Below are the code and all the weights of a small trained network. Each question names an input and a class and asks about switching units off, where a switched-off unit gives its printed mean instead of its output.

import numpy as np


def w(rows, s, z=0):
    codes = np.array(rows[::2]) - 128.0
    scale = np.full(codes.shape[1], s)
    scale[-1] = z or s
    return codes * scale


def f(y):
    return np.maximum(y, 0)


def log_softmax(a):
    a = a - a.max(-1, keepdims=True)
    return a - np.log(np.exp(a).sum(-1, keepdims=True))


def net(x, mask):
    res = np.array(x, float).reshape(1, 3) / 4 @ E
    y = f(res @ A[0][:, :-1].T + A[0][:, -1])
    res = res + np.where(mask, y, B[0][:, -1]) @ B[0][:, :-1]
    return log_softmax(res[-1] @ U[:, :-1].T + U[:, -1])


A, B = {}, {}
E = w([
[107,242,11,89,160,160],'x0',
[228,120,166,92,50,193],'x1',
[169,206,247,187,159,105],'x2',
],0.012)
A[0] = w([
[162,2,111,131,35,102,180],'neuron 1',
[230,169,142,115,169,110,195],'neuron 2',
[104,88,126,166,30,109,146],'neuron 3',
[122,146,68,152,56,200,249],'neuron 4',
[120,170,121,140,217,77,252],'neuron 5',
[91,153,177,247,122,57,110],'neuron 6',
[132,61,144,145,45,67,103],'neuron 7',
[130,159,151,99,133,132,79],'neuron 8',
[163,100,96,50,9,226,70],'neuron 9',
[122,64,213,234,153,30,174],'neuron 10',
],0.01,0.0033)
B[0] = w([
[74,78,139,30,47,154,211],'neuron 1',
[160,155,163,196,83,98,185],'neuron 2',
[98,2,103,124,71,132,167],'neuron 3',
[121,95,105,13,70,198,195],'neuron 4',
[149,183,93,183,221,75,213],'neuron 5',
[147,128,193,133,178,118,212],'neuron 6',
[160,53,141,68,125,162,184],'neuron 7',
[114,145,83,192,116,87,141],'neuron 8',
[126,92,200,111,83,161,221],'neuron 9',
[84,57,238,51,159,123,249],'neuron 10',
],0.0089,0.015)
U = w([
[188,203,117,213,101,134,7],'0',
[151,146,166,170,184,97,81],'1',
[107,147,4,125,150,124,152],'2',
[151,111,150,117,55,176,180],'3',
],0.015,0.0013)

Each question gives the input, the list of numbers given to net, and the class t.
The units are the neurons (one row each of A and B). Each row of codes is followed by its name. A weight is (code - 128) times the scale printed after its matrix; where a second scale follows, it is the last column's (A, B and U).
mask holds one flag per neuron, in row order. A switched-off neuron (its flag False) gives its mean, the last column of its row in B, instead of its output. The means were averaged over made-up inputs and are rounded, as every weight is.
A unit's drop is (log p(t) with every unit on - log p(t) with that unit switched off) / (log p(t) with every unit on - log p(t) with every unit switched off).
The circuit of an input: a set's keep is (log p(t) with only the set's units on - log p(t) with every unit switched off) / (log p(t) with every unit on - log p(t) with every unit switched off). Starting from all 10 units, units are removed one at a time, each time the one whose removal leaves the highest keep (on an exact tie, the one counted first), for as long as the keep stays at least 0.8.
circuit, biggest first: the units of the circuit, biggest drop first
most important unit: the unit with the biggest drop
k most important neurons: the k neurons with the biggest drops, biggest first
drop of u: that unit's drop, to one decimal
input [6,-3,3], class 2: 2 most important neurons => [neuron 10; neuron 9]
input [4,4,4], class 0: circuit, biggest first => [neuron 10; neuron 1]
input [-2,8,8], class 1: circuit, biggest first => [neuron 4; neuron 1]
input [1,5,8], class 1: 2 most important neurons => [neuron 6; neuron 4]
input [2,-1,-4], class 2: most important unit => neuron 10
input [8,7,5], class 0: 3 most important neurons => [neuron 10; neuron 1; neuron 2]
input [4,0,-4], class 2: 2 most important neurons => [neuron 10; neuron 1]
input [2,-2,0], class 2: circuit, biggest first => [neuron 10; neuron 9]
input [6,4,2], class 0: drop of neuron 2 => 0.2
input [-2,1,4], class 1: drop of neuron 1 => 0.1
